Below are the code and all the weights of a small trained network. Each question names an input and a target symbol and asks about switching units off, where a switched-off unit gives its printed mean instead of its output.

import numpy as np


def w(rows, s, z=0):
    codes = np.array(rows[::2]) - 128.0
    scale = np.full(codes.shape[1], s)
    scale[-1] = z or s
    return codes * scale


def norm(h):
    return h / np.sqrt((h * h).mean(-1, keepdims=True) + 1e-5)


def f(y):
    return np.maximum(y, 0)


def softmax(a):
    e = np.exp(a - a.max(-1, keepdims=True))
    return e / e.sum(-1, keepdims=True)


def log_softmax(a):
    a = a - a.max(-1, keepdims=True)
    return a - np.log(np.exp(a).sum(-1, keepdims=True))


def net(x, mask):
    ids = ['ΓΔΠΦαβζημξτψω'.index(c) for c in x.split()]
    T = len(ids)
    res = E[ids] + P[:T]
    r = norm(res)
    for j in range(2):
        rows = slice(3 * j, 3 * j + 3)
        q, k, v = (r @ M[0][rows].T for M in (Q, K, V))
        z = softmax(np.where(np.tri(T) > 0, q @ k.T / 3**0.5, -1e9)) @ v
        o = O[0][rows]
        res = res + np.where(mask[j], z, o[:, -1]) @ o[:, :-1]
    y = f(norm(res) @ A[0][:, :-1].T + A[0][:, -1])
    res = res + np.where(mask[2:26], y, B[0][:, -1]) @ B[0][:, :-1]
    return log_softmax(norm(res)[-1] @ U[:, :-1].T + U[:, -1])


Q, K, V, O, A, B = {}, {}, {}, {}, {}, {}
E = w([
[115,204,147,9,108,193,102,109],'Γ',
[105,219,206,105,175,186,118,30],'Δ',
[112,174,190,145,235,85,121,215],'Π',
[112,177,99,74,164,254,144,93],'Φ',
[112,127,146,67,214,42,24,131],'α',
[173,33,186,110,82,132,175,116],'β',
[26,187,148,177,75,175,156,162],'ζ',
[167,119,159,115,84,92,212,107],'η',
[25,130,62,226,122,168,93,6],'μ',
[181,88,163,145,54,174,129,149],'ξ',
[165,59,144,146,36,89,159,121],'τ',
[26,114,52,70,219,107,109,139],'ψ',
[132,211,48,47,95,127,127,161],'ω',
],0.0061)
P = w([
[28,150,155,25,76,134,104,133],'0',
[76,156,139,50,60,158,105,105],'1',
[105,130,148,71,60,147,126,104],'2',
[141,139,148,101,61,149,136,103],'3',
[176,140,156,117,83,143,148,123],'4',
[235,126,136,138,113,143,164,109],'5',
[255,115,135,151,160,129,161,119],'6',
],0.0033)
Q[0] = w([
[49,27,100,159,224,58,79,168],'h0',
[198,200,232,84,173,146,129,166],'h0',
[121,160,164,186,94,113,79,72],'h0',
[189,137,186,71,152,88,175,196],'h1',
[27,106,183,250,140,115,154,250],'h1',
[207,227,146,121,72,203,157,98],'h1',
],0.021)
K[0] = w([
[52,162,110,116,209,86,91,152],'h0',
[204,105,167,113,165,94,168,167],'h0',
[131,128,166,172,144,131,102,117],'h0',
[166,133,176,129,173,101,140,168],'h1',
[5,171,155,138,140,140,98,176],'h1',
[146,120,186,156,79,149,162,142],'h1',
],0.029)
V[0] = w([
[89,98,77,55,150,179,197,130],'h0',
[190,204,126,81,104,161,88,184],'h0',
[202,115,143,149,139,150,187,117],'h0',
[132,62,70,118,82,154,14,205],'h1',
[91,88,225,60,162,141,66,33],'h1',
[90,166,84,29,82,2,177,149],'h1',
],0.015)
O[0] = w([
[102,149,75,55,71,156,107,169,142],'h0',
[162,156,205,143,120,178,82,217,176],'h0',
[178,133,168,91,87,109,238,114,182],'h0',
[221,86,177,135,69,161,2,86,128],'h1',
[130,70,158,106,219,189,241,61,236],'h1',
[204,234,146,122,100,22,202,140,254],'h1',
],0.0076,0.0058)
A[0] = w([
[193,137,129,156,147,106,138,132,92],'n0',
[116,137,123,125,128,126,121,130,103],'n1',
[147,125,70,112,128,109,109,103,96],'n2',
[139,148,156,130,100,116,117,141,131],'n3',
[157,68,81,160,130,82,163,151,89],'n4',
[111,111,47,196,138,147,93,66,92],'n5',
[132,76,131,93,140,118,145,91,69],'n6',
[148,89,45,98,155,91,111,154,74],'n7',
[147,85,139,153,96,140,108,136,96],'n8',
[124,160,160,143,111,154,130,74,95],'n9',
[134,83,133,165,115,159,67,108,84],'n10',
[166,141,118,171,84,92,123,57,46],'n11',
[111,101,119,147,166,131,126,128,114],'n12',
[105,105,110,112,110,181,83,99,87],'n13',
[144,149,111,125,138,181,133,141,60],'n14',
[105,69,93,147,77,78,146,142,105],'n15',
[130,79,136,172,93,108,122,145,103],'n16',
[117,133,103,144,131,154,125,116,118],'n17',
[4,125,118,170,72,101,73,162,45],'n18',
[144,91,61,113,137,139,117,147,108],'n19',
[132,127,123,123,112,128,142,90,89],'n20',
[122,99,119,113,130,148,160,133,106],'n21',
[93,88,124,145,180,93,102,190,2],'n22',
[174,67,103,144,192,89,100,93,51],'n23',
],0.017,0.0068)
B[0] = w([
[106,85,138,187,89,116,156,96,254],'n0',
[137,114,134,131,126,141,126,124,136],'n1',
[129,75,127,105,162,121,89,147,169],'n2',
[124,79,111,154,167,134,123,115,247],'n3',
[115,171,167,142,122,126,195,118,184],'n4',
[126,133,6,208,130,47,128,94,167],'n5',
[177,124,68,123,82,165,100,90,184],'n6',
[147,64,120,61,192,115,75,132,162],'n7',
[149,98,127,169,145,142,176,152,201],'n8',
[145,113,111,127,128,108,112,153,200],'n9',
[188,79,102,199,188,161,168,175,227],'n10',
[73,95,234,167,69,88,151,78,251],'n11',
[98,128,159,162,173,94,112,130,166],'n12',
[92,145,81,194,89,107,150,176,211],'n13',
[128,107,188,108,90,128,142,122,151],'n14',
[96,194,164,150,119,134,162,89,186],'n15',
[136,154,141,165,124,153,176,145,175],'n16',
[109,127,115,144,116,104,126,118,147],'n17',
[124,216,163,149,123,235,50,40,187],'n18',
[98,124,98,100,108,92,85,137,157],'n19',
[143,139,109,123,96,132,112,131,178],'n20',
[134,122,121,140,78,117,106,116,179],'n21',
[58,160,161,133,183,112,60,181,148],'n22',
[196,197,168,117,223,87,125,92,157],'n23',
],0.024,0.0053)
U = w([
[163,117,233,45,132,207,141,176,99],'Γ',
[31,69,109,104,203,206,195,55,72],'Δ',
[23,167,180,169,211,98,80,210,111],'Π',
[14,108,76,109,50,175,111,192,136],'Φ',
[246,156,172,127,228,100,114,60,69],'α',
[221,110,60,77,51,184,144,64,106],'β',
[100,230,140,152,120,216,60,87,169],'ζ',
[138,219,82,82,141,59,229,170,136],'η',
[91,143,3,212,141,71,92,68,47],'μ',
[193,59,98,202,160,191,160,218,139],'ξ',
[106,32,194,154,61,48,103,59,161],'τ',
[120,67,112,33,155,72,77,142,254],'ψ',
[204,194,141,146,69,72,59,203,130],'ω',
],0.0064,0.0039)

Each question gives the input, a string of symbols that net reads in full, and the target symbol t.
The units are the heads (3 rows each of Q, K, V and O) and the neurons (one row each of A and B). Each row of codes is followed by its name. A weight is (code - 128) times the scale printed after its matrix; where a second scale follows, it is the last column's (O, A, B and U).
mask holds one flag per unit, heads first, then neurons. A switched-off unit (its flag False) gives its mean, the last column of its rows in O or B, instead of its output. The means were averaged over made-up inputs and are rounded, as every weight is.
A unit's drop is (log p(t) with every unit on - log p(t) with that unit switched off) / (log p(t) with every unit on - log p(t) with every unit switched off).
The circuit of an input: a set's keep is (log p(t) with only the set's units on - log p(t) with every unit switched off) / (log p(t) with every unit on - log p(t) with every unit switched off). Starting from the 12 units with the biggest drops (on a tie, the unit counted first), units are removed one at a time, each time the one whose removal leaves the highest keep (on an exact tie, the one counted first), for as long as the keep stays at least 0.8.
units of the circuit, in order: the units of the circuit, biggest drop first
unit that matters most: the unit with the biggest drop
k most important neurons: the k neurons with the biggest drops, biggest first
which heads matter: for each layer, one digit per head in row order, 1 if its drop is at least 0.15 and else 0, layers parted by /
drop of u: that unit's drop, to one decimal
input τ τ τ Δ Δ ψ ω, target τ: unit that matters most : h1
input Π ω τ τ ξ ξ Δ, target ξ: which heads matter : 11
input Γ τ η ξ Γ, target ξ: units of the circuit, in order : [h1; n10]
input β η ξ ω, target ξ: units of the circuit, in order : [h1; n10]
input Γ η τ Π, target Π: units of the circuit, in order : [h1; h0; n22]
input τ τ Γ τ Π, target Π: units of the circuit, in order : [h1; n22]
input ζ β Δ Φ, target β: which heads matter : 00
input β ψ ζ β τ τ Φ, target τ: units of the circuit, in order : [h1; h0; n11]
input ω ξ Δ τ τ Φ, target τ: which heads matter : 01
input ω β ζ Δ, target β: which heads matter : 00
input η Φ Φ, target η: which heads matter : 01
input α α Φ α Φ, target Φ: which heads matter : 11
input Φ τ α Φ Π ω, target τ: which heads matter : 00
input Δ Δ ξ τ η ξ, target ξ: which heads matter : 11
input τ ζ Δ ω τ α α, target α: unit that matters most : n23
input α τ η ζ ω, target η: which heads matter : 01
input ξ Δ ω, target ξ: which heads matter : 01
input ζ τ ζ Π η, target η: which heads matter : 01
input Γ Π μ ξ α, target α: 2 most important neurons : [n23; n11]
input ψ Δ η η, target η: unit that matters most : h1
input η Φ ω η α Γ, target η: drop of n16 : 0.0
